Here is a tiny trained network, its code and every weight. The questions are about switching its units off for an input and a target symbol, where a switched-off unit gives its printed mean instead of its output.

import numpy as np


def w(rows, s, z=0):
    codes = np.array(rows[::2]) - 128.0
    scale = np.full(codes.shape[1], s)
    scale[-1] = z or s
    return codes * scale


def f(y):
    return y / 2 * (1 + np.tanh(0.7978845608 * (y + 0.044715 * y**3)))


def softmax(a):
    e = np.exp(a - a.max(-1, keepdims=True))
    return e / e.sum(-1, keepdims=True)


def log_softmax(a):
    a = a - a.max(-1, keepdims=True)
    return a - np.log(np.exp(a).sum(-1, keepdims=True))


def net(x, mask):
    ids = ['αβεηθλπω'.index(c) for c in x.split()]
    T = len(ids)
    res = E[ids] + P[:T]
    u = 0
    for l in range(3):
        r = res
        for j in range(2):
            rows = slice(2 * j, 2 * j + 2)
            q, k, v = (r @ M[l][rows].T for M in (Q, K, V))
            z = softmax(np.where(np.tri(T) > 0, q @ k.T / 2**0.5, -1e9)) @ v
            o = O[l][rows]
            res = res + np.where(mask[u + j], z, o[:, -1]) @ o[:, :-1]
        u += 2
        y = f(res @ A[l][:, :-1].T + A[l][:, -1])
        res = res + np.where(mask[u : u + 8], y, B[l][:, -1]) @ B[l][:, :-1]
        u += 8
    return log_softmax(res[-1] @ U[:, :-1].T + U[:, -1])


Q, K, V, O, A, B = {}, {}, {}, {}, {}, {}
E = w([
[152,128,123],'α',
[85,98,7],'β',
[255,135,168],'ε',
[127,88,75],'η',
[132,157,126],'θ',
[157,111,113],'λ',
[111,203,136],'π',
[179,51,102],'ω',
],0.0095)
P = w([
[132,163,137],'0',
[86,125,177],'1',
[147,180,107],'2',
[84,118,188],'3',
[156,204,84],'4',
[86,114,189],'5',
[160,226,60],'6',
[85,108,191],'7',
[165,255,32],'8',
[87,94,193],'9',
],0.0081)
Q[0] = w([
[30,167,252],'L0H0',
[95,128,123],'L0H0',
[116,121,107],'L0H1',
[130,142,63],'L0H1',
],0.013)
K[0] = w([
[2,108,8],'L0H0',
[140,113,164],'L0H0',
[106,164,149],'L0H1',
[228,99,95],'L0H1',
],0.0094)
V[0] = w([
[205,77,184],'L0H0',
[255,164,42],'L0H0',
[75,121,78],'L0H1',
[104,152,105],'L0H1',
],0.0019)
O[0] = w([
[74,146,149,74],'L0H0',
[123,251,44,255],'L0H0',
[138,148,135,218],'L0H1',
[132,131,124,171],'L0H1',
],0.0027,0.00046)
A[0] = w([
[100,33,208,51],'L0N0',
[192,72,62,59],'L0N1',
[30,118,164,66],'L0N2',
[240,119,150,134],'L0N3',
[185,192,211,150],'L0N4',
[82,147,165,3],'L0N5',
[246,169,84,181],'L0N6',
[131,115,167,149],'L0N7',
],0.014,0.004)
B[0] = w([
[98,162,34,145],'L0N0',
[202,198,155,170],'L0N1',
[127,89,206,132],'L0N2',
[63,60,234,161],'L0N3',
[81,63,5,162],'L0N4',
[217,124,171,101],'L0N5',
[68,189,206,254],'L0N6',
[99,79,156,127],'L0N7',
],0.016,0.0047)
Q[1] = w([
[162,38,113],'L1H0',
[177,246,123],'L1H0',
[97,208,124],'L1H1',
[1,70,117],'L1H1',
],0.034)
K[1] = w([
[63,162,151],'L1H0',
[172,2,126],'L1H0',
[65,77,144],'L1H1',
[48,242,131],'L1H1',
],0.033)
V[1] = w([
[113,151,167],'L1H0',
[119,181,185],'L1H0',
[2,142,52],'L1H1',
[26,9,236],'L1H1',
],0.011)
O[1] = w([
[115,155,153,165],'L1H0',
[80,217,173,187],'L1H0',
[96,20,45,255],'L1H1',
[1,228,140,196],'L1H1',
],0.0097,0.011)
A[1] = w([
[159,102,179,192],'L1N0',
[151,129,158,38],'L1N1',
[140,139,186,1],'L1N2',
[25,76,84,87],'L1N3',
[226,176,84,116],'L1N4',
[167,133,164,60],'L1N5',
[89,75,231,45],'L1N6',
[197,254,74,212],'L1N7',
],0.0079,0.0062)
B[1] = w([
[57,194,60,144],'L1N0',
[168,252,102,120],'L1N1',
[128,117,99,128],'L1N2',
[190,149,151,251],'L1N3',
[74,209,131,139],'L1N4',
[160,254,151,121],'L1N5',
[116,126,81,149],'L1N6',
[146,61,88,175],'L1N7',
],0.021,0.015)
Q[2] = w([
[107,178,254],'L2H0',
[127,177,103],'L2H0',
[151,88,60],'L2H1',
[186,102,126],'L2H1',
],0.041)
K[2] = w([
[124,152,252],'L2H0',
[124,180,133],'L2H0',
[43,146,185],'L2H1',
[108,176,172],'L2H1',
],0.038)
V[2] = w([
[112,147,251],'L2H0',
[126,146,197],'L2H0',
[111,137,196],'L2H1',
[87,110,115],'L2H1',
],0.0022)
O[2] = w([
[93,252,172,2],'L2H0',
[115,204,156,53],'L2H0',
[61,105,138,49],'L2H1',
[101,76,146,203],'L2H1',
],0.0026,0.0014)
A[2] = w([
[106,94,192,159],'L2N0',
[123,51,60,46],'L2N1',
[176,44,254,81],'L2N2',
[73,117,221,92],'L2N3',
[190,44,45,222],'L2N4',
[79,140,184,254],'L2N5',
[206,100,239,221],'L2N6',
[212,70,33,66],'L2N7',
],0.0093,0.0094)
B[2] = w([
[133,80,121,134],'L2N0',
[221,148,106,184],'L2N1',
[93,143,51,138],'L2N2',
[111,170,128,155],'L2N3',
[2,99,199,254],'L2N4',
[179,45,85,191],'L2N5',
[204,178,243,148],'L2N6',
[189,203,51,211],'L2N7',
],0.025,0.022)
U = w([
[149,113,167,223],'α',
[2,144,79,103],'β',
[166,162,25,133],'ε',
[41,46,189,122],'η',
[76,130,217,121],'θ',
[136,91,144,253],'λ',
[107,201,150,25],'π',
[104,28,36,117],'ω',
],0.0054,0.0045)

Each question gives the input, a string of symbols that net reads in full, and the target symbol t.
The units are the heads (2 rows each of Q, K, V and O) and the neurons (one row each of A and B). Each row of codes is followed by its name. A weight is (code - 128) times the scale printed after its matrix; where a second scale follows, it is the last column's (O, A, B and U).
mask holds one flag per unit, layer by layer, with each layer's heads first. A switched-off unit (its flag False) gives its mean, the last column of its rows in O or B, instead of its output. The means were averaged over made-up inputs and are rounded, as every weight is.
A unit's drop is (log p(t) with every unit on - log p(t) with that unit switched off) / (log p(t) with every unit on - log p(t) with every unit switched off).
The circuit of an input: a set's keep is (log p(t) with only the set's units on - log p(t) with every unit switched off) / (log p(t) with every unit on - log p(t) with every unit switched off). Starting from the 12 units with the biggest drops (on a tie, the unit counted first), units are removed one at a time, each time the one whose removal leaves the highest keep (on an exact tie, the one counted first), for as long as the keep stays at least 0.8.
units of the circuit, in order: the units of the circuit, biggest drop first
most important unit: the unit with the biggest drop
k most important neurons: the k neurons with the biggest drops, biggest first
top k neurons in layer l: the k neurons of layer l with the biggest drops, biggest first
input β π β ω β η, target β: units of the circuit, in order => L1H1; L0N6; L2N4; L2N7
input β π ε ε η β λ, target ε: units of the circuit, in order => L2N4
input β ε θ ε β β λ θ, target λ: units of the circuit, in order => L2N4; L2N7; L1N0
input β β β η, target β: 2 most important neurons => L0N6; L2N4
input ω β β η α ω β α β ω, target β: units of the circuit, in order => L1H1; L2N4; L2N7
input β η θ η, target θ: top 2 neurons in layer 1 => L1N3; L1N7
input β β ε η ω ω ε η, target ε: 4 most important neurons => L0N3; L2N4; L2N5; L0N6
input ω ω η π, target η: 2 most important neurons => L1N3; L0N6
input η β π π ω ω β β π ω, target π: 4 most important neurons => L2N4; L2N7; L2N6; L0N0
input β α ω β β ω η ε, target η: top 3 neurons in layer 0 => L0N6; L0N4; L0N3
input β η π β ω α, target ω: top 2 neurons in layer 2 => L2N4; L2N5
input ε η π ω, target π: top 4 neurons in layer 2 => L2N4; L2N7; L2N6; L2N1
input β α ω ω, target ω: 3 most important neurons => L2N4; L0N6; L0N3
input η ω η ω β π π, target π: 4 most important neurons => L2N4; L2N7; L0N4; L1N3
input η α β β β π λ ω π λ, target π: most important unit => L2N4
input β π ω η θ β, target θ: top 3 neurons in layer 2 => L2N6; L2N5; L2N4
input ε π β β β ε ω, target ε: top 3 neurons in layer 0 => L0N3; L0N4; L0N6
input η θ ε ω ω β β, target ε: 3 most important neurons => L2N4; L0N3; L1N3
input ω β β λ, target β: 2 most important neurons => L2N4; L2N5
input λ β θ η β β ω β θ, target θ: top 2 neurons in layer 0 => L0N1; L0N6
input ω β η, target η: 2 most important neurons => L0N1; L0N3
input β π ω β η β β β ω β, target ω: 3 most important neurons => L2N4; L0N6; L1N3
